[   1  -73   22  -29   -6   20   89   30  -25   -3  -33  -37   86   21
   44   35    7   61 -111   58  -11   92  -19   45  -19  -16    8  -18
   -6  -26  -84  -17   91]
bub
[ -93  116  103   34  -23 -119  -84   11  -22  114  -84  -12   98   92
  -23  -73  -71   70  -44  -48  -15   89   95    6   83 -101  -51  121
   71  -77  -50  -67   44]
lako
[ -22   75   23   15  -25  -42  102  -71    4    3   -3 -101   -5    9
   19    6  -16   31   50   23    1   40   28   55   22  -48  -12   44
   62  -15  -32   12   19]
Buvu
[-30   6  87 -51  11 115  97 -52 -12  -7 -23 -66  33  16  26   6  -4  10
  41  -9 -26  95  66 117  -3 -55  41  48 -16 -73 -48  49 -23]
Buvu
[-158  -33  287   22  -57 -166  -57   69  -49  160 -107 -187  -50  107
   46  146  -43   79   50 -107 -249  -63  -27   81  172 -238  -91 -201
  182   34 -150 -103  -18]
liguk
[ -41  126   54    6    3  -50 -110   49   44   56  -23  -32    3   12
   55   -8  -19    6   73  -49    4  -26  137   40  -28  -18   -5  141
  128  -47  -24    7  -37]
Tofit
[ 112  251   -9  154 -113   35   -7  -65   30    7    7  -87  234   91
  210 -155   12  138   11   89   70   97  119 -200  -52  -42  -84  382
   48  -93   36  -72   44]
fuves
[-74 -32  88   7 -16   3  85   1  37  16 -29 -69 -26  75  59  -3 -49  14
  41 -41  30  33  45  76  38 -91  30  64  14 -16  12  46 -43]
goto
[  -6   95   58  -40  -26   60   68    7   31   22    2   -8   12   52
   23   22   13  -10   -5 -137    7  -50  112  106    1  -15  -13   13
  147   -7  -66   60  -15]
fuves
[  51  114   74    3   13   26   15   38  -15   98   11  -23  -23  -85
  -44  -79   12   53  -49  117   -4 -138  -10   -7   28   12  -56  -68
   94  -23 -119 -126   53]
zeri
[ 113  167  226   15   -1   30 -116  184   73  248  -77 -181 -112  245
  176  -71  -31  185  157  138 -142  138  105   95  186  -61  140  410
  202   -3  165  101   30]
Tofit
[-21  18 105  34 -33 -15 115  14 -19  48  49 -37  -6  -2 -22  -4  12   5
   2   8  32 -42  90  55  43  43  -6  33  -9  44 -78 -53  80]
pumap
[  53   61   37  -40   10  110   22   80  -54   50   -6  -81   51   -4
  125   49   32   80  -10   66   37  -23   52   63  -96  -34  -30  -86
   86  -34 -147  -49   49]
bub
[ 102   57   -2  -45    1  -24  132  -68  117   22   51  -39  -49  -57
  -42  -19   -6  -19  -14  168  -71   71 -128  -30   39   33   26   13
   15  -90   18   67   33]
pumap
[-62 142  75  12  -5 -68 -92  28  39  44 -32 -36  16  20  37 -30 -31  13
  96 -36 -31 -11  88  33   4 -65 -14 163 102 -33 -26  28 -21]
gorad
[ 39 -77  81 -84  42  10  69  50 -34  31 -10   6  43 -44  11  55  -8   7
 -35  69  -5 -20 -45  25 -21  25 -55 -19   5 -51 -49 -50  85]
bub
[-139  -24   95    2  -48  -17  161  -31   10  -38    0  -41  -97  -29
  -35   81    4  -19   93  -43   46   33   66  137   33 -136   12  -39
    3   60  -36  -46   -6]
pumap
[  7  42  91 -43  -7  54  38 -19  15   6   5 -27  40  25  -2  10   9  24
 -10   8 -56 -10 -14  38  26 -56   0 -33  42 -27 -19  -3  -1]
gorad
[-66  40 103 -48 -30  13  42   0  16  34 -22 -39 -12  14   4 -10 -22  27
  74  10 -22 -18 -31  98  47 -49   7 -43  62 -35 -61  -9   9]
liguk
[ 152  297  -97  -85  -19 -504 -628  613  368  153 -133   -2 -529 -403
  -35   11 -223  -20  464  201   16  278 -158  272   -9  166    3  502
  378  -79 -183  174  246]
Buvu
[-117  -16  198  -17  -14   28  185   40  -16    2  -85 -179  -88   22
  -49  -24  -87   -2   44  -30  -16   56  176   73  106 -100   43   49
    5   10  -26  -79 -103]
liguk
[  19    7   27   15  -23  -85  161 -129 -100   53  132  -68   -6  -69
 -107   42   60    7   -1   41 -155  -44   15 -106  -17   -6   17  -49
   75  -58  -74  -52    4]
zeri
[  8 -29 -54 -44  14  69  96 -42 -17 -42  19  -3  32 -66  61  48  40  27
  -7 110  22   0 -51  -4 -94  45  -5 -20  35 -11 -61 -21  47]
bub
[ -35   10    7  -31    0   78   64  -17  -41   14    9  -74   61   -7
   37    9   43   44   25   90  -78   44  -72 -108  -14   19    8   32
   20  -68  -93  -45   53]
lako
[-81 111  98  34 -23 -92 -46 -20 -21  17  -6 -63  46 -13   6   9 -10  -6
  70 -62 -29 -21  90  56  36 -39 -54 175 101 -44 -17  42 -32]
Buvu
[  65  -30 -487 -395  361  158 -250 -227    0   16  -22  403  229 -361
 -437   37  105   30 -167 -530 -209 -300   11   23 -344 -292  153 -875
  261 -102 -337  248  -97]
goto
[ 37 -40  75 -62  26 110 118 -15  87 -22 -29 -47 -34  46 -46  24  17   4
   8  44 -34  61 -86  19  94 -43  39  22   4 -38  55   8  -1]
lako
[ -87  216  169 -137    3  173   65  -52  -29  228  -17  -16   31    7
 -112  -65  -59   59  168    4  -46 -152  -89   70   58  -50  -26 -206
  169   -6 -112 -145   -5]
lako
[ -11  225  -24   29   50  -70 -185   26   98    5  -47  -79 -116   68
   77  -44  -56   54  137   93   13  -25  -82   90   70   76   34  156
  170  120   66  107  -36]
goto
[ -26  141   76   39    2  -86 -125   80   19   -3  -51  -40   27   -4
   33    9  -27   12   50  -28  -19  -35   65   38   40  -54  -46  161
  145   -9  -59   29    2]
gorad
[-123 -240  -26 -107   18  131  -25 -138   88  -48   37  -33   76 -240
  -17   27  143  -19   93  164 -145   35 -320  -78 -155  -83   69 -161
 -117  -83  -18   92  -30]
Tofit
[ 27  73  27 -59  23  31  54  -8  49  -4 -40 -14 -44 -19 -15  -4 -25 -12
  23   3  27  27 -44  43   2 -41 -33   4  80 -14   5 -32   2]
fuves
[ -63  -51  137  -27    1   18  103   31   55   97  -97  -88  -36   80
  -17  -14  -45   52  102  -13  -49   81   56   31   76 -159    6   67
  -22   13  -12  -70   -1]
lako
[  -6   95   89  -56   50  117   80   36    7  -15 -113  -31   53   55
    2  -79  -55   69  -71  100  -70   31   37   69   96  -53   19   22
  -12  -37  -64  -31  -15]
zeri
[ 19 -40   6 -39  10  20  91  42  -3 -12   6 -33  25 -53  30  72  34  12
 -55  70  -4  -6 -43  -3 -14  38 -25 -24  40 -29 -87 -30  89]
bub
[-14  17  39 -66   9  43  71   5  -1  12 -35 -47  16  10  32  70 -36  27
  87   2 -10 -31 -17  67  39  -1  12 -30  81  22 -22  25   5]
bub
[ -58 -282   22   97  283  303  899 -694    5 -572 -174 -207  347 -120
   13  303  167 -118    8  256 -113   26 -201  205  278 -150   20   66
  -85  -45 -110  -45 -209]
Tofit
[  22  -20   52   35  -42   13   46   48  -45   -5   -2  -72  -33  -71
  150   10   -4   40   22  121   41   -3   34   40   -9   57  -28   69
   60  -86 -167  -42   65]
zeri
[ -4 -11  32 -35 -18  38  52  -9  38 -28   9 -32 -13 -47  39 -18  27  26
   7  91 -41   2 -37  20  -4  53  14  25  31 -58 -55 -21  18]
liguk
[  30  -33   21  -33  -17   73   94    0  -25  -19   42  -48   56  -82
   11   23   51   18  -37   45  -18    3  -37   47  -46   40   -6  -41
  -13  -66 -109  -30   50]
Buvu
[106  44  76  12 -19   0  70  71   2  28  27 -74 -84  80 110  42  18  16
  18  23  58  90  75  83  28  26  10 119  57 -73   2  -2  96]
fuves
[  -4  -19  -14  -40  -20   94  170 -187  -44   43   30 -113   45    0
   68   47   49   89   96   27  -16  -14  -89   11  -20  -51   18 -160
   99  -42  -59  -97  -33]
lako
[ -1  29  -1  -1   9 -22  70 -44  21  15  17 -41  16 -24  45 -34  26  26
  -4  74 -27 -13  28 -24  -6  28  -2  45  12 -36 -47 -35  48]
gorad
[   6   27  157  185  -48 -424  -20   40  -16  147  -29  -69  -14  -55
 -191   97  -61   57 -193   76 -199  -86  -25  -46  249  -59 -179 -233
  129  119 -274 -123  275]
pumap
[-632  -61 -310 -214 -133   -9 -620  193  278   -2  114  150 -257 -358
   85 -150  164 -129  679  -62   63 -258 -160 -396 -604   14  -50  -32
 -336  197   90  141  -61]
lako
[ 166  139 -218   87  -63   37 -642  463  -26    0  -76  -64   29 -117
  116  205   77  310  430  -89  -34 -203 -201   56   22  -18   63 -284
  252  378 -328   37  233]
lako
[-142  141   66   43   11  -97  -32  -10   40   10  -19  -71  -19   32
  -15  -38  -45    4   91    1  -35   -8   73   19   33  -41    9  159
   58   18   13   34  -53]
goto
[ 52 -44   5  -1 -40 127  75  11 -18 -14  -5 -23  36   2 133   9  39  54
  14  61  16  31 -18  20 -33  64 -16  33  -6  49 -84 -44  58]
fuves
[ -39  -43    8    8  -50    8  139 -103   -3  -22   18  -56  -46  -72
  122  -35    1   49   54  189  -18   73   -1  -53  -62   53   16  145
   69  -98  -81  -30   66]
liguk
[-15  56  24 -52  26  75  50  -6  49  27 -24  -3 -21  36  25 -40 -45  41
  20  43  17  56 -10  74 -35 -60  35 -17  17 -27 -46  -8   4]
goto
[ -32  165   24   37   18  -97  -80  -12   25   20  -24 -114  -46   -9
    4  -11  -29    2  117  -15   -1  -36   44   58   48    6  -27  118
  112   45   -1   54  -41]
Buvu
[ -3 133  42  48   2 -95 -96   5  -1  11 -41 -50  62  -3  38 -10 -57   7
 107 -41  -8 -17  64   4  24 -47 -33 169 104 -21 -25  11 -51]
gorad
[-207  -49    7 -247   35  160  201    2   32 -115 -146  102   -1   12
 -115  -55 -172  -15  196  -78   93   13    2  120 -108  -20    4   -8
 -117  152   19 -149  -86]
lako
[ -19  -11  145  -83    0   69   90  -21    7   73    6  -26   37    0
   -6   15    3   31   79   -8 -112  -83    6   37   67  -29    0  -80
   -5  -28  -20  -64    0]
gorad
[-44  95  59 -34  32  20  33   3  51  -6 -17 -30 -13  -1 -48 -21 -33   4
   1  21 -19 -29 -33  14  37 -51 -12  12  61   6  -6  -5 -32]
goto
[ -50   41   88    2  -50   -6   46   55  -85   74   54 -102  -14 -172
  106   32    7   -4  171   47   43  -87   33   18  -62   30  -26  120
  165  -88 -170    2   29]
pumap
[  33  175   87 -114  -47   60 -176   59   64  186 -142  -20   -9  -71
  320   81 -117  210  258  254 -238 -175 -238  118   79  231 -119   -5
  376   48 -163 -170   -1]
bub
[-262    9  701   29  -47   91   35  164  -38  338   45 -373 -155    3
 -117 -119   55  -31  -63  -62  -65 -187  269  -61  130  -55 -130  107
   23   11  -29 -302   50]
Buvu
[-29 -56  45 -23 -10  31  90 -11  -3   0  17 -37  44 -45  74 -14  41  14
 -21  76 -23   0 -16  -8 -16  33  -6  31 -30 -70 -74 -51  60]
gorad
[-29  -5  -5   4  10 -44 119 -22  17 -47  51 -42 -63 -32  16  32  15 -16
 -68  52   9  28  19  -4 -46   6   8  -2  22 -86 -36 -50   0]
goto
[  -1   -6   77  -64   -2  121   83  -16  -44   -9   31  -28  102  -38
   45   -2   42   28  -45   10  -22  -21   56   71  -26   33   22  -53
    7  -92 -118  -21   28]
gorad
[  -7   25  110  -81  -67   79  -62  233 -101   -9   15  -63  130  -38
   45   96   28   64  -92   27  -35  -32 -109  -17   34   50  -40 -109
   55  -56 -114  -55  132]
bub
[-13  76  40 -89  42  86  45 -33  29  -3 -20  15  68  53   6 -30  13  15
 -16  -3 -67  13  -3  61  25 -12  29  31  21 -36 -13  28  -9]
gorad
[-51 115  44  -4  19 -61 -57  -4  -5  14 -30 -29 -36  -6  21 -14 -36 -18
 114  -8  -9 -70  12  48  62   2 -17 132 123 -10 -34  84 -32]
zeri
[-54  46  52 -34 -48  40  80 -32  38  -5 -15 -50 -35  13  62  -3 -28  19
  61 -14  -5  34  64  78 -16 -38  27  13  91 -73 -81  -8 -40]
liguk
[-18  -7  73 -75  48  92  70 -24  58 -64 -42 -16 -52  58  48  15 -28  14
 -36  30   8  54   1 129 -25 -73  15   2  24 -14  34  13 -82]
goto
[ 41  19   4 -18  31   9 108 -91 -10 -26   0 -67 -40   1 -42  11 -15  -3
  11  45 -30  75 -42  31  56 -70  65 -40  19 -75 -10  37 -34]
zeri
[   5    2    2 -129  -13  103  339  -76   47 -278   45   84  -31    8
  475  180  139   19 -178  147   90 -112  201  223  -26  216  -60  253
  288 -422   76  -25    4]
Tofit
[ -1 -22   4 -35   2  39 116 -41 -45 -40  48 -53  38 -61  28 -19  43   0
 -52  37  40  11  24 -34 -45  39  -2  20  -6 -50 -54 -64  41]
gorad
[  84 -452  -53  234 -112 -400 -428  493  350  501 -210   19 -291 -229
 -134 -324  -99  140 -249   84   55  171  130  -26   27  -93   -6  -31
 -289  290 -114 -106  132]
bub
[ 110  -64   87 -151   18   97 -111   81  -33   87   70  -67  -12 -168
   47   55  -25  -13  350  -80    8 -173   65    6 -126  177  -26   22
   87  -14 -120   57  -17]
lako
